Below are the code and all the weights of a small trained network. Each question names an input and a target symbol and asks about switching units off, where a switched-off unit gives its printed mean instead of its output.

import numpy as np


def w(rows, s, z=0):
    codes = np.array(rows[::2]) - 128.0
    scale = np.full(codes.shape[1], s)
    scale[-1] = z or s
    return codes * scale


def f(y):
    return np.maximum(y, 0)


def softmax(a):
    e = np.exp(a - a.max(-1, keepdims=True))
    return e / e.sum(-1, keepdims=True)


def log_softmax(a):
    a = a - a.max(-1, keepdims=True)
    return a - np.log(np.exp(a).sum(-1, keepdims=True))


def net(x, mask):
    ids = ['δεηξπστφω'.index(c) for c in x.split()]
    T = len(ids)
    res = E[ids] + P[:T]
    u = 0
    for l in range(3):
        q, k, v = (res @ M[l].T for M in (Q, K, V))
        z = softmax(np.where(np.tri(T) > 0, q @ k.T / 2**0.5, -1e9)) @ v
        res = res + np.where(mask[u], z, O[l][:, -1]) @ O[l][:, :-1]
        u += 1
        y = f(res @ A[l][:, :-1].T + A[l][:, -1])
        res = res + np.where(mask[u : u + 8], y, B[l][:, -1]) @ B[l][:, :-1]
        u += 8
    return log_softmax(res[-1] @ U[:, :-1].T + U[:, -1])


Q, K, V, O, A, B = {}, {}, {}, {}, {}, {}
E = w([
[125,245,106],'δ',
[234,100,125],'ε',
[163,134,32],'η',
[180,238,185],'ξ',
[125,114,54],'π',
[101,136,97],'σ',
[114,110,254],'τ',
[46,169,190],'φ',
[147,74,164],'ω',
],0.014)
P = w([
[32,105,83],'0',
[27,76,94],'1',
[30,67,102],'2',
[55,65,117],'3',
[41,48,115],'4',
[39,47,128],'5',
[41,22,129],'6',
[67,17,139],'7',
[66,4,155],'8',
[81,29,112],'9',
],0.0029)
Q[0] = w([
[66,152,147],'0.h1',
[138,4,114],'0.h1',
],0.026)
K[0] = w([
[62,103,69],'0.h1',
[250,44,70],'0.h1',
],0.016)
V[0] = w([
[250,64,254],'0.h1',
[50,118,213],'0.h1',
],0.0022)
O[0] = w([
[83,29,248,148],'0.h1',
[28,68,36,253],'0.h1',
],0.0017,0.00047)
A[0] = w([
[238,159,76,172],'0.n1',
[196,127,186,203],'0.n2',
[227,177,216,95],'0.n3',
[209,1,207,226],'0.n4',
[79,207,124,2],'0.n5',
[175,132,77,89],'0.n6',
[88,85,29,116],'0.n7',
[19,87,120,175],'0.n8',
],0.0078,0.0025)
B[0] = w([
[17,110,97,225],'0.n1',
[44,158,143,229],'0.n2',
[20,137,57,252],'0.n3',
[51,78,252,230],'0.n4',
[132,120,36,172],'0.n5',
[91,94,112,154],'0.n6',
[119,240,58,177],'0.n7',
[151,222,125,211],'0.n8',
],0.011,0.0041)
Q[1] = w([
[163,17,132],'1.h1',
[3,151,137],'1.h1',
],0.016)
K[1] = w([
[140,244,111],'1.h1',
[86,39,250],'1.h1',
],0.015)
V[1] = w([
[124,2,158],'1.h1',
[72,95,94],'1.h1',
],0.0087)
O[1] = w([
[1,47,89,254],'1.h1',
[172,29,125,252],'1.h1',
],0.0055,0.0065)
A[1] = w([
[187,179,194,97],'1.n1',
[173,116,70,3],'1.n2',
[126,73,203,46],'1.n3',
[157,116,131,61],'1.n4',
[137,95,31,118],'1.n5',
[213,165,83,118],'1.n6',
[112,181,201,103],'1.n7',
[254,185,182,145],'1.n8',
],0.0091,0.0037)
B[1] = w([
[181,75,183,155],'1.n1',
[64,108,134,140],'1.n2',
[178,179,158,253],'1.n3',
[118,89,145,128],'1.n4',
[129,164,149,227],'1.n5',
[94,58,84,177],'1.n6',
[88,204,117,209],'1.n7',
[249,28,156,171],'1.n8',
],0.017,0.0048)
Q[2] = w([
[253,99,120],'2.h1',
[181,95,118],'2.h1',
],0.029)
K[2] = w([
[245,128,4],'2.h1',
[193,142,58],'2.h1',
],0.017)
V[2] = w([
[146,131,83],'2.h1',
[71,7,149],'2.h1',
],0.012)
O[2] = w([
[204,97,90,9],'2.h1',
[21,2,221,163],'2.h1',
],0.0079,0.012)
A[2] = w([
[161,28,18,48],'2.n1',
[118,114,12,75],'2.n2',
[100,146,70,165],'2.n3',
[162,7,49,44],'2.n4',
[36,148,107,47],'2.n5',
[127,72,9,2],'2.n6',
[66,147,35,176],'2.n7',
[121,1,107,96],'2.n8',
],0.0093,0.005)
B[2] = w([
[35,147,13,154],'2.n1',
[101,184,68,162],'2.n2',
[132,123,218,178],'2.n3',
[198,253,202,156],'2.n4',
[214,75,64,250],'2.n5',
[30,87,124,142],'2.n6',
[114,112,239,217],'2.n7',
[177,164,10,222],'2.n8',
],0.012,0.019)
U = w([
[142,153,133,65],'δ',
[120,98,128,207],'ε',
[20,155,146,1],'η',
[123,186,192,201],'ξ',
[85,161,122,18],'π',
[180,154,133,48],'σ',
[128,143,152,53],'τ',
[254,107,185,89],'φ',
[83,90,244,206],'ω',
],0.0064,0.0077)

Each question gives the input, a string of symbols that net reads in full, and the target symbol t.
The units are the heads (2 rows each of Q, K, V and O) and the neurons (one row each of A and B). Each row of codes is followed by its name. A weight is (code - 128) times the scale printed after its matrix; where a second scale follows, it is the last column's (O, A, B and U).
mask holds one flag per unit, layer by layer, with each layer's heads first. A switched-off unit (its flag False) gives its mean, the last column of its rows in O or B, instead of its output. The means were averaged over made-up inputs and are rounded, as every weight is.
A unit's drop is (log p(t) with every unit on - log p(t) with that unit switched off) / (log p(t) with every unit on - log p(t) with every unit switched off).
The circuit of an input: a set's keep is (log p(t) with only the set's units on - log p(t) with every unit switched off) / (log p(t) with every unit on - log p(t) with every unit switched off). Starting from the 12 units with the biggest drops (on a tie, the unit counted first), units are removed one at a time, each time the one whose removal leaves the highest keep (on an exact tie, the one counted first), for as long as the keep stays at least 0.8.
units of the circuit, in order: the units of the circuit, biggest drop first
unit that matters most: the unit with the biggest drop
top k neurons: the k neurons with the biggest drops, biggest first
k most important neurons of layer l: the k neurons of layer l with the biggest drops, biggest first
input δ π ξ ε φ ω δ, target ω: top 2 neurons	(1.n3, 2.n8)
input τ π π δ ξ σ, target ξ: 2 most important neurons of layer 0	(0.n8, 0.n1)
input φ ξ ξ ω ε, target ε: units of the circuit, in order	(2.n8, 2.h1, 1.h1, 0.n4)
input σ ω τ π, target ξ: unit that matters most	1.n3
input ξ ξ ξ φ ξ, target ξ: top 2 neurons	(0.n3, 0.n8)
input φ ξ ξ ξ ξ τ, target ξ: units of the circuit, in order	(1.n3, 1.n7, 2.h1, 0.n4)
input ξ ω σ δ ε φ ξ ξ π ε, target ε: top 3 neurons	(2.n8, 0.n4, 0.n1)
input φ σ ξ ξ π, target π: top 2 neurons	(2.n1, 0.n3)
input τ φ ε η ω, target ξ: 2 most important neurons of layer 2	(2.n5, 2.n7)
input σ ξ φ δ ξ η τ ω, target ξ: top 3 neurons	(1.n3, 1.n7, 0.n1)
input ξ ξ ω, target ω: units of the circuit, in order	(0.n4, 2.h1)
input η ξ π η π φ ξ, target ξ: top 4 neurons	(0.n3, 0.n7, 0.n8, 2.n5)
input ξ σ τ ξ π ξ ξ ε φ ξ, target ω: 3 most important neurons of layer 0	(0.n4, 0.n7, 0.n3)
input ξ η σ ξ η ε ξ π ξ, target ε: top 3 neurons	(0.n4, 2.n5, 2.n8)
input η ξ φ ξ ξ η ξ ξ η π, target π: 2 most important neurons of layer 1	(1.n8, 1.n6)
input σ φ ω π, target ω: unit that matters most	2.n8
input ξ φ ω φ, target ω: top 3 neurons	(1.n3, 2.n8, 0.n8)
input η π σ σ π η, target η: 2 most important neurons of layer 0	(0.n7, 0.n4)
input φ ξ φ ξ σ, target σ: 3 most important neurons of layer 2	(2.n4, 2.n1, 2.n8)
input ξ ξ φ, target φ: top neuron	(0.n8)
input ξ φ ω σ τ η ξ σ, target ω: top 4 neurons	(2.n8, 2.n7, 2.n3, 0.n7)
input ω σ τ φ σ ξ φ φ ξ η, target ξ: 2 most important neurons of layer 1	(1.n3, 1.n7)
input φ ε ω ξ σ ε ξ ξ, target ε: top 2 neurons	(0.n4, 0.n2)
input φ φ φ δ φ, target φ: top 3 neurons	(0.n8, 1.n8, 0.n1)
input ξ φ ξ ξ ω δ, target ω: top 2 neurons	(0.n4, 1.n3)
